Here is a tiny trained network, its code and every weight. The questions are about switching its units off for an input and a class, where a switched-off unit gives its printed mean instead of its output.

import numpy as np


def w(rows, s, z=0):
    codes = np.array(rows[::2]) - 128.0
    scale = np.full(codes.shape[1], s)
    scale[-1] = z or s
    return codes * scale


def f(y):
    return y / 2 * (1 + np.tanh(0.7978845608 * (y + 0.044715 * y**3)))


def log_softmax(a):
    a = a - a.max(-1, keepdims=True)
    return a - np.log(np.exp(a).sum(-1, keepdims=True))


def net(x, mask):
    res = np.array(x, float).reshape(1, 6) / 4 @ E
    y = f(res @ A[0][:, :-1].T + A[0][:, -1])
    res = res + np.where(mask, y, B[0][:, -1]) @ B[0][:, :-1]
    return log_softmax(res[-1] @ U[:, :-1].T + U[:, -1])


A, B = {}, {}
E = w([
[117,202,48,254,91],'x0',
[70,70,36,138,93],'x1',
[35,154,138,104,227],'x2',
[106,215,124,101,33],'x3',
[231,23,65,68,31],'x4',
[74,92,203,197,54],'x5',
],0.0081)
A[0] = w([
[200,29,120,127,128,116],'N0',
[111,198,175,172,122,254],'N1',
[53,177,141,108,146,119],'N2',
[158,157,155,101,220,86],'N3',
[110,190,135,177,198,45],'N4',
[186,136,148,152,208,113],'N5',
[149,196,101,123,88,218],'N6',
[134,149,69,74,168,104],'N7',
[101,222,226,125,177,143],'N8',
[175,120,128,207,96,184],'N9',
[105,137,166,110,9,233],'N10',
[173,52,71,122,79,171],'N11',
[87,67,179,111,164,153],'N12',
],0.011,0.0048)
B[0] = w([
[88,133,177,58,43,213],'N0',
[141,123,92,199,41,222],'N1',
[147,147,119,83,86,194],'N2',
[217,110,124,63,214,190],'N3',
[166,209,102,147,156,195],'N4',
[236,2,84,163,154,171],'N5',
[166,86,77,134,90,194],'N6',
[104,180,74,190,140,163],'N7',
[189,119,166,134,97,247],'N8',
[67,160,28,100,36,189],'N9',
[197,114,175,211,86,225],'N10',
[121,60,115,45,121,233],'N11',
[85,131,219,201,138,189],'N12',
],0.0089,0.012)
U = w([
[132,83,176,173,134,172],'0',
[187,69,111,78,124,181],'1',
[177,105,145,176,223,120],'2',
[104,92,124,51,129,2],'3',
[92,137,89,53,238,115],'4',
[101,196,109,148,83,156],'5',
[120,131,250,37,127,93],'6',
[64,96,212,144,130,126],'7',
],0.013,0.0081)

Each question gives the input, the list of numbers given to net, and the class t.
The units are the neurons (one row each of A and B). Each row of codes is followed by its name. A weight is (code - 128) times the scale printed after its matrix; where a second scale follows, it is the last column's (A, B and U).
mask holds one flag per neuron, in row order. A switched-off neuron (its flag False) gives its mean, the last column of its row in B, instead of its output. The means were averaged over made-up inputs and are rounded, as every weight is.
A unit's drop is (log p(t) with every unit on - log p(t) with that unit switched off) / (log p(t) with every unit on - log p(t) with every unit switched off).
The circuit of an input: a set's keep is (log p(t) with only the set's units on - log p(t) with every unit switched off) / (log p(t) with every unit on - log p(t) with every unit switched off). Starting from the 12 units with the biggest drops (on a tie, the unit counted first), units are removed one at a time, each time the one whose removal leaves the highest keep (on an exact tie, the one counted first), for as long as the keep stays at least 0.8.
circuit, biggest first: the units of the circuit, biggest drop first
most important unit: the unit with the biggest drop
top k neurons: the k neurons with the biggest drops, biggest first
input [-8,3,-4,-4,7,-5], class 3: most important unit => N11
input [3,-4,-3,-6,-6,1], class 2: circuit, biggest first => [N0, N4]
input [-6,-2,-3,3,7,2], class 6: circuit, biggest first => [N0, N5]
input [-6,-4,-8,-3,-2,3], class 6: top 2 neurons => [N0, N1]
input [3,3,3,-6,-4,5], class 5: circuit, biggest first => [N4, N3]
input [0,-4,4,-4,4,0], class 6: circuit, biggest first => [N1, N6]
input [6,-7,0,4,8,7], class 5: top 4 neurons => [N9, N5, N3, N8]
input [4,6,0,-7,-4,6], class 5: circuit, biggest first => [N9, N5]
input [7,-5,0,-7,0,-4], class 2: circuit, biggest first => [N11, N0]
input [-3,-3,5,-3,-8,8], class 2: circuit, biggest first => [N4, N0]
input [-4,-4,7,7,2,6], class 7: circuit, biggest first => [N3, N12]
input [-2,-6,-4,-2,3,0], class 6: top 3 neurons => [N0, N1, N6]
input [-6,-8,6,-8,6,1], class 6: top 2 neurons => [N0, N12]
input [-8,-7,-6,4,8,6], class 6: circuit, biggest first => [N0]
input [3,0,3,-5,-7,5], class 2: top 4 neurons => [N0, N4, N9, N5]
input [5,3,4,-6,1,-7], class 4: top 4 neurons => [N10, N8, N1, N12]
input [5,7,3,-5,1,5], class 7: top 3 neurons => [N4, N1, N6]
input [8,5,-1,-8,2,4], class 5: top 3 neurons => [N9, N5, N3]
input [4,-3,6,2,5,4], class 5: top 3 neurons => [N5, N3, N11]
input [8,3,4,-4,4,8], class 5: circuit, biggest first => [N9]
input [-8,0,4,5,0,8], class 7: circuit, biggest first => [N12, N3]
input [-8,6,3,-6,-7,1], class 2: top 2 neurons => [N0, N3]
input [2,-3,7,6,4,-3], class 5: top 2 neurons => [N11, N5]
input [-7,-1,6,4,-5,-5], class 2: top 2 neurons => [N0, N7]
input [6,8,7,-2,-3,-7], class 4: top 2 neurons => [N10, N1]
